Below is a small trained network, with its code and all its weights. Each question gives an input and a class and asks what happens when units are switched off, that is, made to give their printed mean instead of their output.

import numpy as np


def w(rows, s, z=0):
    codes = np.array(rows[::2]) - 128.0
    scale = np.full(codes.shape[1], s)
    scale[-1] = z or s
    return codes * scale


def f(y):
    return y / 2 * (1 + np.tanh(0.7978845608 * (y + 0.044715 * y**3)))


def log_softmax(a):
    a = a - a.max(-1, keepdims=True)
    return a - np.log(np.exp(a).sum(-1, keepdims=True))


def net(x, mask):
    res = np.array(x, float).reshape(1, 3) / 4 @ E
    y = f(res @ A[0][:, :-1].T + A[0][:, -1])
    res = res + np.where(mask, y, B[0][:, -1]) @ B[0][:, :-1]
    return log_softmax(res[-1] @ U[:, :-1].T + U[:, -1])


A, B = {}, {}
E = w([
[127,126,128],'x0',
[97,246,117],'x1',
[98,99,81],'x2',
],0.014)
A[0] = w([
[188,78,59,169],'N0',
[112,75,98,59],'N1',
[139,181,142,74],'N2',
[139,211,135,81],'N3',
[175,100,194,114],'N4',
[125,92,169,161],'N5',
[191,100,109,65],'N6',
[73,161,130,118],'N7',
[97,109,65,175],'N8',
[181,152,249,71],'N9',
[89,169,83,87],'N10',
[124,125,162,15],'N11',
[47,102,38,56],'N12',
[126,135,118,140],'N13',
[170,146,158,91],'N14',
[83,164,122,74],'N15',
[116,112,38,253],'N16',
[86,176,98,65],'N17',
],0.014,0.0062)
B[0] = w([
[143,180,75,243],'N0',
[163,85,128,179],'N1',
[183,51,119,176],'N2',
[167,87,122,228],'N3',
[193,114,146,193],'N4',
[154,168,77,190],'N5',
[112,96,51,157],'N6',
[167,111,89,181],'N7',
[151,125,207,200],'N8',
[42,53,177,204],'N9',
[178,76,90,185],'N10',
[68,3,88,108],'N11',
[101,2,193,194],'N12',
[133,119,164,136],'N13',
[113,55,178,140],'N14',
[159,58,119,166],'N15',
[140,167,203,254],'N16',
[149,94,120,186],'N17',
],0.009,0.0072)
U = w([
[166,150,163,254],'0',
[80,59,205,44],'1',
[175,105,42,31],'2',
[97,245,117,157],'3',
],0.013,0.0078)

Each question gives the input, the list of numbers given to net, and the class t.
The units are the neurons (one row each of A and B). Each row of codes is followed by its name. A weight is (code - 128) times the scale printed after its matrix; where a second scale follows, it is the last column's (A, B and U).
mask holds one flag per neuron, in row order. A switched-off neuron (its flag False) gives its mean, the last column of its row in B, instead of its output. The means were averaged over made-up inputs and are rounded, as every weight is.
A unit's drop is (log p(t) with every unit on - log p(t) with that unit switched off) / (log p(t) with every unit on - log p(t) with every unit switched off).
The circuit of an input: a set's keep is (log p(t) with only the set's units on - log p(t) with every unit switched off) / (log p(t) with every unit on - log p(t) with every unit switched off). Starting from the 12 units with the biggest drops (on a tie, the unit counted first), units are removed one at a time, each time the one whose removal leaves the highest keep (on an exact tie, the one counted first), for as long as the keep stays at least 0.8.
circuit, biggest first: the units of the circuit, biggest drop first
unit that matters most: the unit with the biggest drop
top k neurons: the k neurons with the biggest drops, biggest first
drop when u is switched off: that unit's drop, to one decimal
input [2,4,-5], class 1: circuit, biggest first => N9, N0
input [6,-5,5], class 0: circuit, biggest first => N0, N16, N8
input [1,2,5], class 1: top 2 neurons => N12, N0
input [1,2,-8], class 1: circuit, biggest first => N9
input [-2,2,-4], class 1: top 3 neurons => N0, N9, N5
input [1,-8,-7], class 2: circuit, biggest first => N5, N6
input [-3,8,6], class 2: top 2 neurons => N10, N7
input [3,4,5], class 1: top 2 neurons => N12, N0
input [-3,1,6], class 1: top 2 neurons => N12, N5
input [6,-6,6], class 0: circuit, biggest first => N0, N16
input [-8,-8,5], class 0: top 3 neurons => N16, N8, N10
input [8,-4,4], class 0: circuit, biggest first => N0, N9, N16, N8
input [-7,8,7], class 2: top 3 neurons => N10, N7, N9
input [-1,5,8], class 1: top neuron => N12
input [7,-8,4], class 2: top 2 neurons => N0, N6
input [-5,5,6], class 1: top 3 neurons => N12, N0, N5
input [5,8,7], class 2: top 2 neurons => N10, N7
input [3,-6,0], class 2: drop when N3 is switched off => 0.0
input [1,4,-8], class 1: drop when N9 is switched off => 0.5
input [2,1,-3], class 3: unit that matters most => N12
input [6,-4,5], class 0: drop when N0 is switched off => 0.7
